Here is a tiny trained network, its code and every weight. The questions are about switching its units off for an input and a class, where a switched-off unit gives its printed mean instead of its output.

import numpy as np


def w(rows, s, z=0):
    codes = np.array(rows[::2]) - 128.0
    scale = np.full(codes.shape[1], s)
    scale[-1] = z or s
    return codes * scale


def norm(h):
    return h / np.sqrt((h * h).mean(-1, keepdims=True) + 1e-5)


def f(y):
    return y / 2 * (1 + np.tanh(0.7978845608 * (y + 0.044715 * y**3)))


def log_softmax(a):
    a = a - a.max(-1, keepdims=True)
    return a - np.log(np.exp(a).sum(-1, keepdims=True))


def net(x, mask):
    res = np.array(x, float).reshape(1, 2) / 4 @ E
    u = 0
    for l in range(4):
        y = f(norm(res) @ A[l][:, :-1].T + A[l][:, -1])
        res = res + np.where(mask[u : u + 8], y, B[l][:, -1]) @ B[l][:, :-1]
        u += 8
    return log_softmax(norm(res)[-1] @ U[:, :-1].T + U[:, -1])


A, B = {}, {}
E = w([
[81,100,71],'x0',
[123,254,128],'x1',
],0.0064)
A[0] = w([
[123,98,130,112],'L0N0',
[115,127,139,105],'L0N1',
[112,140,157,232],'L0N2',
[83,126,89,1],'L0N3',
[101,129,114,115],'L0N4',
[140,129,125,102],'L0N5',
[102,160,89,84],'L0N6',
[80,125,3,116],'L0N7',
],0.013,0.00084)
B[0] = w([
[110,83,100,142],'L0N0',
[133,120,118,126],'L0N1',
[177,137,125,142],'L0N2',
[114,162,156,161],'L0N3',
[120,148,131,139],'L0N4',
[131,124,128,126],'L0N5',
[73,90,123,174],'L0N6',
[114,96,247,254],'L0N7',
],0.016,0.0057)
A[1] = w([
[162,25,137,248],'L1N0',
[109,157,51,184],'L1N1',
[17,203,216,189],'L1N2',
[196,156,228,204],'L1N3',
[142,114,131,168],'L1N4',
[99,150,136,88],'L1N5',
[103,173,90,142],'L1N6',
[255,169,202,170],'L1N7',
],0.0072,0.0016)
B[1] = w([
[184,210,190,215],'L1N0',
[162,88,119,118],'L1N1',
[173,2,104,254],'L1N2',
[72,96,154,228],'L1N3',
[143,136,155,139],'L1N4',
[132,106,100,129],'L1N5',
[88,116,76,123],'L1N6',
[22,139,175,209],'L1N7',
],0.01,0.005)
A[2] = w([
[136,128,64,187],'L2N0',
[131,177,15,179],'L2N1',
[201,160,251,244],'L2N2',
[101,55,2,218],'L2N3',
[125,129,181,92],'L2N4',
[146,157,127,59],'L2N5',
[159,147,199,109],'L2N6',
[140,234,54,182],'L2N7',
],0.0069,0.0011)
B[2] = w([
[106,91,165,114],'L2N0',
[82,2,182,121],'L2N1',
[110,119,16,253],'L2N2',
[101,101,226,143],'L2N3',
[133,147,108,168],'L2N4',
[114,91,119,114],'L2N5',
[111,116,79,177],'L2N6',
[152,20,189,118],'L2N7',
],0.01,0.0054)
A[3] = w([
[184,132,2,102],'L3N0',
[152,178,14,167],'L3N1',
[152,122,178,246],'L3N2',
[111,62,103,213],'L3N3',
[40,244,181,139],'L3N4',
[92,65,27,45],'L3N5',
[179,89,144,136],'L3N6',
[67,136,76,156],'L3N7',
],0.0096,0.0014)
B[3] = w([
[237,120,133,206],'L3N0',
[147,106,227,203],'L3N1',
[102,137,161,181],'L3N2',
[120,198,155,209],'L3N3',
[123,80,9,252],'L3N4',
[169,172,108,156],'L3N5',
[92,154,117,154],'L3N6',
[150,105,98,158],'L3N7',
],0.014,0.0042)
U = w([
[89,95,26,188],'0',
[137,188,128,38],'1',
[145,166,106,1],'2',
[71,74,229,197],'3',
[252,128,163,168],'4',
],0.012,0.0061)

Each question gives the input, the list of numbers given to net, and the class t.
The units are the neurons (one row each of A and B). Each row of codes is followed by its name. A weight is (code - 128) times the scale printed after its matrix; where a second scale follows, it is the last column's (A, B and U).
mask holds one flag per neuron, layer by layer. A switched-off neuron (its flag False) gives its mean, the last column of its row in B, instead of its output. The means were averaged over made-up inputs and are rounded, as every weight is.
A unit's drop is (log p(t) with every unit on - log p(t) with that unit switched off) / (log p(t) with every unit on - log p(t) with every unit switched off).
most important unit: the unit with the biggest drop
k most important neurons: the k neurons with the biggest drops, biggest first
top k neurons in layer l: the k neurons of layer l with the biggest drops, biggest first
drop of u: that unit's drop, to one decimal
input [-6,-4], class 4: 2 most important neurons : (L0N7; L0N3)
input [-7,-4], class 0: most important neuron : (L1N7)
input [3,-6], class 4: 3 most important neurons : (L2N2; L1N0; L1N7)
input [-8,-3], class 0: 3 most important neurons : (L1N7; L0N7; L3N4)
input [2,-3], class 1: top 2 neurons in layer 2 : (L2N2; L2N3)
input [-8,-7], class 4: 3 most important neurons : (L0N7; L2N2; L3N0)
input [2,-4], class 4: 2 most important neurons : (L2N2; L1N0)
input [-8,-2], class 0: 3 most important neurons : (L1N7; L3N4; L0N7)
input [-6,-3], class 0: 2 most important neurons : (L1N7; L0N6)
input [2,-7], class 4: 2 most important neurons : (L1N0; L0N7)
input [-3,-2], class 4: top 3 neurons in layer 0 : (L0N7; L0N3; L0N0)
input [-2,-7], class 4: 2 most important neurons : (L0N7; L1N0)
input [-6,-5], class 4: 2 most important neurons : (L0N7; L2N2)
input [3,-7], class 4: most important unit : L1N0
input [-5,6], class 0: drop of L3N3 : 0.0
input [-8,4], class 0: drop of L1N7 : 0.8
input [-6,4], class 0: drop of L1N7 : 0.8
